Here is a tiny trained network, its code and every weight. The questions are about switching its units off for an input and a target symbol, where a switched-off unit gives its printed mean instead of its output.

import numpy as np


def w(rows, s, z=0):
    codes = np.array(rows[::2]) - 128.0
    scale = np.full(codes.shape[1], s)
    scale[-1] = z or s
    return codes * scale


def norm(h):
    return h / np.sqrt((h * h).mean(-1, keepdims=True) + 1e-5)


def f(y):
    return np.maximum(y, 0)


def softmax(a):
    e = np.exp(a - a.max(-1, keepdims=True))
    return e / e.sum(-1, keepdims=True)


def log_softmax(a):
    a = a - a.max(-1, keepdims=True)
    return a - np.log(np.exp(a).sum(-1, keepdims=True))


def net(x, mask):
    ids = ['γδεζθλπστψω'.index(c) for c in x.split()]
    T = len(ids)
    res = E[ids] + P[:T]
    q, k, v = (norm(res) @ M[0].T for M in (Q, K, V))
    z = softmax(np.where(np.tri(T) > 0, q @ k.T / 3**0.5, -1e9)) @ v
    res = res + np.where(mask[0], z, O[0][:, -1]) @ O[0][:, :-1]
    y = f(norm(res) @ A[0][:, :-1].T + A[0][:, -1])
    res = res + np.where(mask[1:13], y, B[0][:, -1]) @ B[0][:, :-1]
    return log_softmax(norm(res)[-1] @ U[:, :-1].T + U[:, -1])


Q, K, V, O, A, B = {}, {}, {}, {}, {}, {}
E = w([
[38,175,109,132,182,52,109,134,31],'γ',
[137,123,4,126,152,200,184,103,150],'δ',
[170,190,69,149,148,212,170,75,71],'ε',
[244,202,54,120,178,159,139,119,91],'ζ',
[184,125,17,100,196,174,173,128,122],'θ',
[108,113,2,131,227,159,183,153,93],'λ',
[48,127,46,65,138,49,75,122,193],'π',
[49,166,147,120,147,95,115,61,20],'σ',
[114,160,120,19,143,86,49,114,207],'τ',
[81,96,77,162,189,228,77,138,222],'ψ',
[27,183,138,56,167,100,70,57,73],'ω',
],0.0091)
P = w([
[162,244,144,191,138,77,212,204,210],'0',
[135,148,159,118,78,119,171,201,132],'1',
[129,130,122,78,73,147,149,207,110],'2',
[129,98,162,93,78,135,162,166,106],'3',
[159,86,189,137,142,105,170,84,142],'4',
[168,148,131,162,191,107,129,66,147],'5',
[153,143,96,130,156,142,125,69,98],'6',
[156,71,104,99,110,158,93,85,73],'7',
[177,70,106,140,113,146,29,112,70],'8',
[189,91,118,171,146,117,46,88,98],'9',
],0.011)
Q[0] = w([
[164,121,107,232,168,187,51,133,149],'h1',
[126,157,151,158,179,92,169,78,178],'h1',
[77,131,220,109,49,10,117,157,135],'h1',
],0.014)
K[0] = w([
[136,169,25,107,223,169,46,39,85],'h1',
[112,117,103,60,22,185,98,255,68],'h1',
[132,249,127,147,103,114,249,240,159],'h1',
],0.0095)
V[0] = w([
[111,81,68,157,79,71,155,147,210],'h1',
[2,101,125,236,143,169,105,154,125],'h1',
[100,166,140,94,68,146,85,62,200],'h1',
],0.0073)
O[0] = w([
[170,85,124,157,134,126,29,106,111,254],'h1',
[142,103,156,84,254,175,131,146,85,137],'h1',
[136,91,219,121,118,30,187,204,161,171],'h1',
],0.013,0.0033)
A[0] = w([
[198,78,174,150,194,222,202,216,139,17],'n1',
[106,101,146,115,149,172,254,209,156,6],'n2',
[142,118,126,194,56,156,208,120,155,51],'n3',
[193,113,67,110,121,220,137,42,116,91],'n4',
[179,174,118,196,113,134,113,120,152,222],'n5',
[101,137,162,152,111,76,99,114,61,80],'n6',
[59,51,85,95,127,113,150,130,151,254],'n7',
[193,124,186,118,110,114,79,125,162,134],'n8',
[181,156,107,154,118,228,183,133,184,120],'n9',
[63,109,154,159,98,141,48,128,133,123],'n10',
[208,112,97,205,115,123,145,152,72,142],'n11',
[159,81,126,173,93,78,214,172,145,13],'n12',
],0.0092,0.0052)
B[0] = w([
[192,165,183,171,121,176,122,49,253,226],'n1',
[172,130,135,97,108,22,112,152,163,147],'n2',
[130,94,91,143,162,146,88,95,119,159],'n3',
[147,177,122,161,147,96,120,200,127,231],'n4',
[121,98,167,128,112,162,119,119,106,236],'n5',
[96,101,113,129,134,105,112,133,206,158],'n6',
[95,148,174,117,154,135,142,110,110,254],'n7',
[51,107,104,123,152,133,134,144,114,204],'n8',
[95,81,152,147,118,83,141,172,122,187],'n9',
[211,136,147,184,139,169,143,102,181,188],'n10',
[117,131,139,28,152,127,138,86,130,214],'n11',
[193,156,62,114,134,193,205,94,122,153],'n12',
],0.012,0.0066)
U = w([
[175,184,143,177,53,116,66,73,83,208],'γ',
[222,126,181,175,157,199,117,92,166,131],'δ',
[138,63,173,61,216,114,118,124,51,56],'ε',
[91,170,215,112,133,58,183,179,133,100],'ζ',
[31,154,213,156,135,174,180,155,80,222],'θ',
[83,196,85,160,194,174,118,151,95,77],'λ',
[131,117,60,123,73,176,157,50,140,213],'π',
[140,2,129,177,142,50,65,143,151,40],'σ',
[34,199,138,119,102,161,126,83,166,26],'τ',
[174,157,49,185,132,116,80,136,96,253],'ψ',
[178,99,188,117,40,49,184,117,191,121],'ω',
],0.01,0.0026)

Each question gives the input, a string of symbols that net reads in full, and the target symbol t.
The units are the heads (3 rows each of Q, K, V and O) and the neurons (one row each of A and B). Each row of codes is followed by its name. A weight is (code - 128) times the scale printed after its matrix; where a second scale follows, it is the last column's (O, A, B and U).
mask holds one flag per unit, heads first, then neurons. A switched-off unit (its flag False) gives its mean, the last column of its rows in O or B, instead of its output. The means were averaged over made-up inputs and are rounded, as every weight is.
A unit's drop is (log p(t) with every unit on - log p(t) with that unit switched off) / (log p(t) with every unit on - log p(t) with every unit switched off).
The circuit of an input: a set's keep is (log p(t) with only the set's units on - log p(t) with every unit switched off) / (log p(t) with every unit on - log p(t) with every unit switched off). Starting from the 12 units with the biggest drops (on a tie, the unit counted first), units are removed one at a time, each time the one whose removal leaves the highest keep (on an exact tie, the one counted first), for as long as the keep stays at least 0.8.
units of the circuit, in order: the units of the circuit, biggest drop first
most important unit: the unit with the biggest drop
top k neurons: the k neurons with the biggest drops, biggest first
drop of u: that unit's drop, to one decimal
input θ λ π ω π π ε, target ε: units of the circuit, in order : [n11, n1]
input π δ τ π π ε γ, target σ: top 2 neurons : [n6, n1]
input σ ψ θ π, target θ: most important unit : n7
input π σ π ε, target ζ: top 4 neurons : [n4, n9, n11, n10]
input ε τ ζ σ θ ψ π σ π, target ε: top 2 neurons : [n1, n7]
input π θ ψ ω, target σ: units of the circuit, in order : [h1, n6]
input τ δ ε θ, target ψ: units of the circuit, in order : [h1, n4]
input ψ γ π ζ π π, target σ: units of the circuit, in order : [h1, n1]
input π π τ ψ γ π ψ θ ω, target σ: units of the circuit, in order : [n6, h1]
input ψ π γ λ ε, target λ: units of the circuit, in order : [h1, n4]
input π θ ε ε ε ε, target θ: units of the circuit, in order : [n9, h1]
input π π δ ε, target ε: units of the circuit, in order : [h1, n11, n1]
input ε θ ε, target ψ: top 3 neurons : [n4, n7, n3]
input ω θ π ε π σ, target σ: most important unit : n6
input π ζ π ζ, target ε: top 3 neurons : [n11, n1, n8]
input σ π ψ ε π λ ψ λ ω ε, target ω: units of the circuit, in order : [h1, n2]
input τ ψ π, target ω: top 2 neurons : [n12, n10]
input π γ π π ω τ π τ, target ζ: units of the circuit, in order : [h1, n1]
input θ τ τ τ λ, target π: top 2 neurons : [n12, n3]
input π ε δ τ, target σ: top 2 neurons : [n8, n1]
input δ π θ ε π θ γ π δ, target ε: top 2 neurons : [n11, n1]
input π τ π ψ π ψ σ ε π λ, target ε: most important unit : n11
input π σ ε ζ, target ζ: top 2 neurons : [n9, n4]
input ε π ε π, target τ: top 3 neurons : [n7, n1, n5]
input ω θ π π π π ω θ, target ω: drop of n10 : 0.0
input π π π θ σ ε ε ζ ω, target τ: drop of n1 : 0.1
input π τ ψ π ε ψ π, target σ: drop of h1 : 1.7
input ψ ε π γ ε ε ε, target θ: drop of n4 : -0.1
